Here is a tiny trained network, its code and every weight. The questions are about switching its units off for an input and a target symbol, where a switched-off unit gives its printed mean instead of its output.

import numpy as np


def w(rows, s, z=0):
    codes = np.array(rows[::2]) - 128.0
    scale = np.full(codes.shape[1], s)
    scale[-1] = z or s
    return codes * scale


def norm(h):
    return h / np.sqrt((h * h).mean(-1, keepdims=True) + 1e-5)


def f(y):
    return np.maximum(y, 0)


def softmax(a):
    e = np.exp(a - a.max(-1, keepdims=True))
    return e / e.sum(-1, keepdims=True)


def log_softmax(a):
    a = a - a.max(-1, keepdims=True)
    return a - np.log(np.exp(a).sum(-1, keepdims=True))


def net(x, mask):
    ids = ['ΠΣγθλξ'.index(c) for c in x.split()]
    T = len(ids)
    res = E[ids] + P[:T]
    q, k, v = (norm(res) @ M[0].T for M in (Q, K, V))
    z = softmax(np.where(np.tri(T) > 0, q @ k.T / 2**0.5, -1e9)) @ v
    res = res + np.where(mask[0], z, O[0][:, -1]) @ O[0][:, :-1]
    y = f(norm(res) @ A[0][:, :-1].T + A[0][:, -1])
    res = res + np.where(mask[1:25], y, B[0][:, -1]) @ B[0][:, :-1]
    return log_softmax(norm(res)[-1] @ U[:, :-1].T + U[:, -1])


Q, K, V, O, A, B = {}, {}, {}, {}, {}, {}
E = w([
[225,179,179,165],'Π',
[106,48,196,35],'Σ',
[151,104,254,61],'γ',
[210,189,253,121],'θ',
[187,147,93,198],'λ',
[112,34,120,96],'ξ',
],0.0038)
P = w([
[147,119,97,89],'0',
[30,150,155,210],'1',
[174,130,184,81],'2',
[154,162,21,70],'3',
[128,79,254,184],'4',
[58,191,89,132],'5',
[237,103,137,53],'6',
[91,151,95,158],'7',
[186,49,230,174],'8',
[87,154,95,153],'9',
],0.0056)
Q[0] = w([
[112,78,194,191],'h0',
[250,92,141,65],'h0',
],0.013)
K[0] = w([
[11,205,161,181],'h0',
[127,206,37,26],'h0',
],0.011)
V[0] = w([
[135,1,95,82],'h0',
[70,126,252,74],'h0',
],0.0056)
O[0] = w([
[154,29,187,234,3],'h0',
[254,84,44,64,135],'h0',
],0.0045,0.00067)
A[0] = w([
[85,108,212,221,101],'n0',
[185,158,206,55,87],'n1',
[83,64,23,106,90],'n2',
[205,110,154,99,46],'n3',
[37,116,148,86,104],'n4',
[144,212,117,9,97],'n5',
[123,169,50,238,129],'n6',
[212,107,80,179,118],'n7',
[194,53,116,86,68],'n8',
[151,206,102,140,71],'n9',
[220,130,129,53,2],'n10',
[147,212,138,157,79],'n11',
[227,211,159,138,167],'n12',
[53,109,25,180,122],'n13',
[59,205,147,108,71],'n14',
[105,161,4,234,31],'n15',
[60,171,165,226,79],'n16',
[116,206,40,183,71],'n17',
[131,167,146,144,97],'n18',
[53,141,215,166,46],'n19',
[97,163,77,57,93],'n20',
[200,254,109,145,31],'n21',
[84,77,144,69,118],'n22',
[70,194,83,85,136],'n23',
],0.0068,0.0071)
B[0] = w([
[40,90,62,128,178],'n0',
[159,76,38,188,177],'n1',
[48,103,200,155,158],'n2',
[76,204,145,78,141],'n3',
[156,166,129,116,147],'n4',
[144,150,125,216,180],'n5',
[129,120,146,69,199],'n6',
[146,110,154,104,185],'n7',
[95,219,138,129,162],'n8',
[164,110,166,119,153],'n9',
[35,78,2,147,136],'n10',
[215,111,171,139,158],'n11',
[71,132,131,89,253],'n12',
[199,39,94,153,174],'n13',
[130,92,63,129,146],'n14',
[90,228,37,61,167],'n15',
[172,155,185,126,167],'n16',
[98,59,111,57,176],'n17',
[150,148,150,140,141],'n18',
[85,239,192,102,153],'n19',
[98,144,183,117,150],'n20',
[194,151,192,216,166],'n21',
[129,196,153,156,162],'n22',
[112,67,99,71,176],'n23',
],0.0073,0.0057)
U = w([
[195,108,210,89,1],'Π',
[28,173,163,141,132],'Σ',
[97,152,22,190,140],'γ',
[179,139,116,224,193],'θ',
[109,106,53,52,165],'λ',
[77,5,122,185,102],'ξ',
],0.011,0.0028)

Each question gives the input, a string of symbols that net reads in full, and the target symbol t.
The units are the heads (2 rows each of Q, K, V and O) and the neurons (one row each of A and B). Each row of codes is followed by its name. A weight is (code - 128) times the scale printed after its matrix; where a second scale follows, it is the last column's (O, A, B and U).
mask holds one flag per unit, heads first, then neurons. A switched-off unit (its flag False) gives its mean, the last column of its rows in O or B, instead of its output. The means were averaged over made-up inputs and are rounded, as every weight is.
A unit's drop is (log p(t) with every unit on - log p(t) with that unit switched off) / (log p(t) with every unit on - log p(t) with every unit switched off).
The circuit of an input: a set's keep is (log p(t) with only the set's units on - log p(t) with every unit switched off) / (log p(t) with every unit on - log p(t) with every unit switched off). Starting from the 12 units with the biggest drops (on a tie, the unit counted first), units are removed one at a time, each time the one whose removal leaves the highest keep (on an exact tie, the one counted first), for as long as the keep stays at least 0.8.
units of the circuit, in order: the units of the circuit, biggest drop first
unit that matters most: the unit with the biggest drop
top k neurons: the k neurons with the biggest drops, biggest first
drop of u: that unit's drop, to one decimal
input λ λ Σ ξ Σ γ γ, target ξ: units of the circuit, in order	(h0; n1; n0)
input λ ξ λ Σ Π, target ξ: units of the circuit, in order	(n0; n1)
input λ Σ λ θ λ ξ, target ξ: units of the circuit, in order	(n13; n2)
input Σ Σ λ Π Π Π Π θ λ, target θ: units of the circuit, in order	(h0; n21; n1)
input λ λ Π λ λ λ ξ Σ ξ, target Σ: units of the circuit, in order	(h0; n19)
input Π θ ξ Σ λ, target γ: units of the circuit, in order	(h0; n10; n5)
input λ Σ ξ ξ λ λ λ, target ξ: units of the circuit, in order	(h0; n0)
input λ Π Σ λ λ, target θ: units of the circuit, in order	(h0; n1; n21)
input Σ λ Π θ λ θ Σ, target γ: top 2 neurons	(n1; n5)
input Π Σ γ, target θ: unit that matters most	n1
input γ λ Π, target λ: top 2 neurons	(n10; n12)
input λ Σ λ θ Σ Σ Π, target γ: top 2 neurons	(n10; n1)
input Σ θ λ λ Π, target γ: top 3 neurons	(n1; n10; n12)
input λ Π λ θ λ Σ λ, target γ: top 2 neurons	(n10; n12)
input Σ λ λ λ λ ξ Π, target Σ: top neuron	(n12)
input λ λ Σ Σ λ Π θ Σ γ, target θ: top 3 neurons	(n1; n5; n0)
input Π ξ γ θ, target θ: top 2 neurons	(n5; n21)
input λ λ λ λ λ Π ξ Π Σ, target θ: top 2 neurons	(n1; n5)
input λ Π Σ θ Σ λ θ, target γ: top 3 neurons	(n1; n10; n12)
input Σ λ θ Σ λ Π Π γ, target γ: top neuron	(n5)
input λ Σ γ, target Σ: drop of n0	0.1
input λ λ Π Σ λ, target Σ: drop of n0	0.2
input γ λ λ Σ λ Σ λ γ, target γ: drop of n5	0.5
input ξ Σ Σ ξ ξ, target Π: drop of n15	0.1
input λ Σ λ Σ Σ ξ γ θ γ, target ξ: top 2 neurons	(n0; n1)
input γ Σ θ, target λ: top 2 neurons	(n10; n12)
